Below is a small trained network, with its code and all its weights. Each question gives an input and a target symbol and asks what happens when units are switched off, that is, made to give their printed mean instead of their output.

import numpy as np


def w(rows, s, z=0):
    codes = np.array(rows[::2]) - 128.0
    scale = np.full(codes.shape[1], s)
    scale[-1] = z or s
    return codes * scale


def f(y):
    return np.maximum(y, 0)


def softmax(a):
    e = np.exp(a - a.max(-1, keepdims=True))
    return e / e.sum(-1, keepdims=True)


def log_softmax(a):
    a = a - a.max(-1, keepdims=True)
    return a - np.log(np.exp(a).sum(-1, keepdims=True))


def net(x, mask):
    ids = ['δεθλμπφ'.index(c) for c in x.split()]
    T = len(ids)
    res = E[ids] + P[:T]
    r = res
    for j in range(3):
        rows = slice(4 * j, 4 * j + 4)
        q, k, v = (r @ M[0][rows].T for M in (Q, K, V))
        z = softmax(np.where(np.tri(T) > 0, q @ k.T / 4**0.5, -1e9)) @ v
        o = O[0][rows]
        res = res + np.where(mask[j], z, o[:, -1]) @ o[:, :-1]
    y = f(res @ A[0][:, :-1].T + A[0][:, -1])
    res = res + np.where(mask[3:15], y, B[0][:, -1]) @ B[0][:, :-1]
    return log_softmax(res[-1] @ U[:, :-1].T + U[:, -1])


Q, K, V, O, A, B = {}, {}, {}, {}, {}, {}
E = w([
[69,77,109,129,84,100],'δ',
[106,137,92,205,124,92],'ε',
[149,139,163,125,172,184],'θ',
[139,135,78,108,201,23],'λ',
[142,150,141,187,161,6],'μ',
[91,142,51,75,138,73],'π',
[59,73,115,143,127,111],'φ',
],0.022)
P = w([
[232,25,122,114,1,25],'0',
[206,90,57,121,52,132],'1',
[168,108,104,117,100,126],'2',
[144,123,135,111,134,132],'3',
[122,141,167,100,148,134],'4',
[103,161,189,92,164,141],'5',
[85,185,216,80,163,141],'6',
[69,196,238,77,184,145],'7',
],0.009)
Q[0] = w([
[136,132,92,224,84,115],'h1',
[108,115,183,157,85,181],'h1',
[132,102,89,67,94,199],'h1',
[77,96,129,198,179,149],'h1',
[64,137,137,177,151,53],'h2',
[53,51,99,151,114,87],'h2',
[63,106,91,219,112,101],'h2',
[99,98,86,138,159,117],'h2',
[88,83,109,120,102,113],'h3',
[128,72,110,91,22,103],'h3',
[183,156,142,182,11,140],'h3',
[79,105,147,78,126,146],'h3',
],0.012)
K[0] = w([
[176,116,116,211,71,106],'h1',
[38,110,176,154,81,169],'h1',
[90,75,88,47,110,171],'h1',
[31,120,103,247,95,125],'h1',
[41,157,73,161,178,81],'h2',
[45,86,119,152,126,68],'h2',
[30,77,122,203,108,79],'h2',
[105,96,164,112,163,145],'h2',
[108,42,120,111,126,134],'h3',
[186,26,123,97,79,135],'h3',
[222,103,137,159,38,129],'h3',
[72,126,185,89,84,144],'h3',
],0.011)
V[0] = w([
[118,95,113,137,148,169],'h1',
[90,162,192,186,124,88],'h1',
[112,36,74,128,93,128],'h1',
[47,150,126,177,96,78],'h1',
[130,90,107,141,78,129],'h2',
[169,182,169,122,114,188],'h2',
[178,79,103,132,73,90],'h2',
[189,74,150,108,120,154],'h2',
[142,169,85,254,127,56],'h3',
[155,38,108,29,51,121],'h3',
[149,83,87,122,25,132],'h3',
[187,115,168,118,59,156],'h3',
],0.0096)
O[0] = w([
[176,115,141,110,215,162,80],'h1',
[221,136,105,141,42,123,192],'h1',
[24,204,215,73,38,248,112],'h1',
[200,151,71,86,67,202,161],'h1',
[176,83,127,196,127,36,120],'h2',
[93,72,14,149,235,78,79],'h2',
[122,157,222,111,77,28,178],'h2',
[61,92,27,97,161,55,139],'h2',
[230,79,143,1,161,244,254],'h3',
[110,139,34,168,192,76,79],'h3',
[132,183,84,142,200,182,68],'h3',
[128,106,197,219,173,134,81],'h3',
],0.0056,0.0065)
A[0] = w([
[156,92,73,132,127,113,171],'n1',
[90,119,155,108,93,184,152],'n2',
[107,85,55,153,109,189,73],'n3',
[159,109,151,130,110,205,115],'n4',
[138,143,41,155,169,163,107],'n5',
[98,69,59,148,72,137,119],'n6',
[145,247,226,144,130,153,93],'n7',
[128,125,49,79,147,143,78],'n8',
[123,156,137,48,82,177,124],'n9',
[134,163,132,102,122,129,185],'n10',
[127,108,19,152,135,198,3],'n11',
[187,180,138,213,100,82,76],'n12',
],0.012,0.006)
B[0] = w([
[180,204,119,134,116,125,157],'n1',
[182,171,140,131,93,80,174],'n2',
[142,135,168,173,116,60,135],'n3',
[84,152,108,141,143,118,201],'n4',
[76,115,77,94,115,142,151],'n5',
[112,122,198,103,111,167,140],'n6',
[112,54,77,136,174,130,215],'n7',
[149,183,116,158,104,80,152],'n8',
[98,112,127,150,156,134,251],'n9',
[124,135,124,137,147,138,197],'n10',
[139,109,218,255,155,73,137],'n11',
[158,111,114,131,105,171,200],'n12',
],0.013,0.011)
U = w([
[190,188,185,216,42,39,239],'δ',
[56,116,26,66,111,185,188],'ε',
[73,49,215,184,246,104,141],'θ',
[213,144,177,46,138,113,69],'λ',
[159,92,120,126,118,188,76],'μ',
[131,153,86,46,107,50,2],'π',
[75,83,254,129,68,143,80],'φ',
],0.0075,0.0061)

Each question gives the input, a string of symbols that net reads in full, and the target symbol t.
The units are the heads (4 rows each of Q, K, V and O) and the neurons (one row each of A and B). Each row of codes is followed by its name. A weight is (code - 128) times the scale printed after its matrix; where a second scale follows, it is the last column's (O, A, B and U).
mask holds one flag per unit, heads first, then neurons. A switched-off unit (its flag False) gives its mean, the last column of its rows in O or B, instead of its output. The means were averaged over made-up inputs and are rounded, as every weight is.
A unit's drop is (log p(t) with every unit on - log p(t) with that unit switched off) / (log p(t) with every unit on - log p(t) with every unit switched off).
The circuit of an input: a set's keep is (log p(t) with only the set's units on - log p(t) with every unit switched off) / (log p(t) with every unit on - log p(t) with every unit switched off). Starting from the 12 units with the biggest drops (on a tie, the unit counted first), units are removed one at a time, each time the one whose removal leaves the highest keep (on an exact tie, the one counted first), for as long as the keep stays at least 0.8.
units of the circuit, in order: the units of the circuit, biggest drop first
most important unit: the unit with the biggest drop
top k neurons: the k neurons with the biggest drops, biggest first
which heads matter: for each layer, one digit per head in row order, 1 if its drop is at least 0.15 and else 0, layers parted by /
drop of u: that unit's drop, to one decimal
input φ ε λ θ φ, target φ: which heads matter	000
input θ π ε θ φ, target δ: units of the circuit, in order	(n2, h2)
input ε μ φ λ λ θ θ, target ε: which heads matter	111
input λ λ θ, target δ: which heads matter	011
input ε λ θ θ θ μ ε, target ε: units of the circuit, in order	(n7, h1)
input μ ε λ θ ε, target ε: units of the circuit, in order	(h1, h3)
input δ μ θ, target δ: which heads matter	010
input μ δ μ, target μ: top 2 neurons	(n7, n12)
input θ μ π, target δ: which heads matter	000
input ε μ π, target δ: which heads matter	001
input δ θ θ θ ε, target μ: most important unit	n7
input ε ε ε δ, target δ: which heads matter	000
input μ ε θ θ, target θ: which heads matter	100
input θ ε θ μ, target λ: most important unit	h1
input θ μ ε θ θ μ, target μ: which heads matter	110
input θ θ θ, target θ: which heads matter	101
input δ θ θ φ, target δ: which heads matter	000
input θ θ φ θ ε, target μ: drop of n12	0.5
input θ θ φ, target φ: drop of n2	-0.4
input θ θ θ μ μ θ θ δ, target δ: drop of h3	0.2
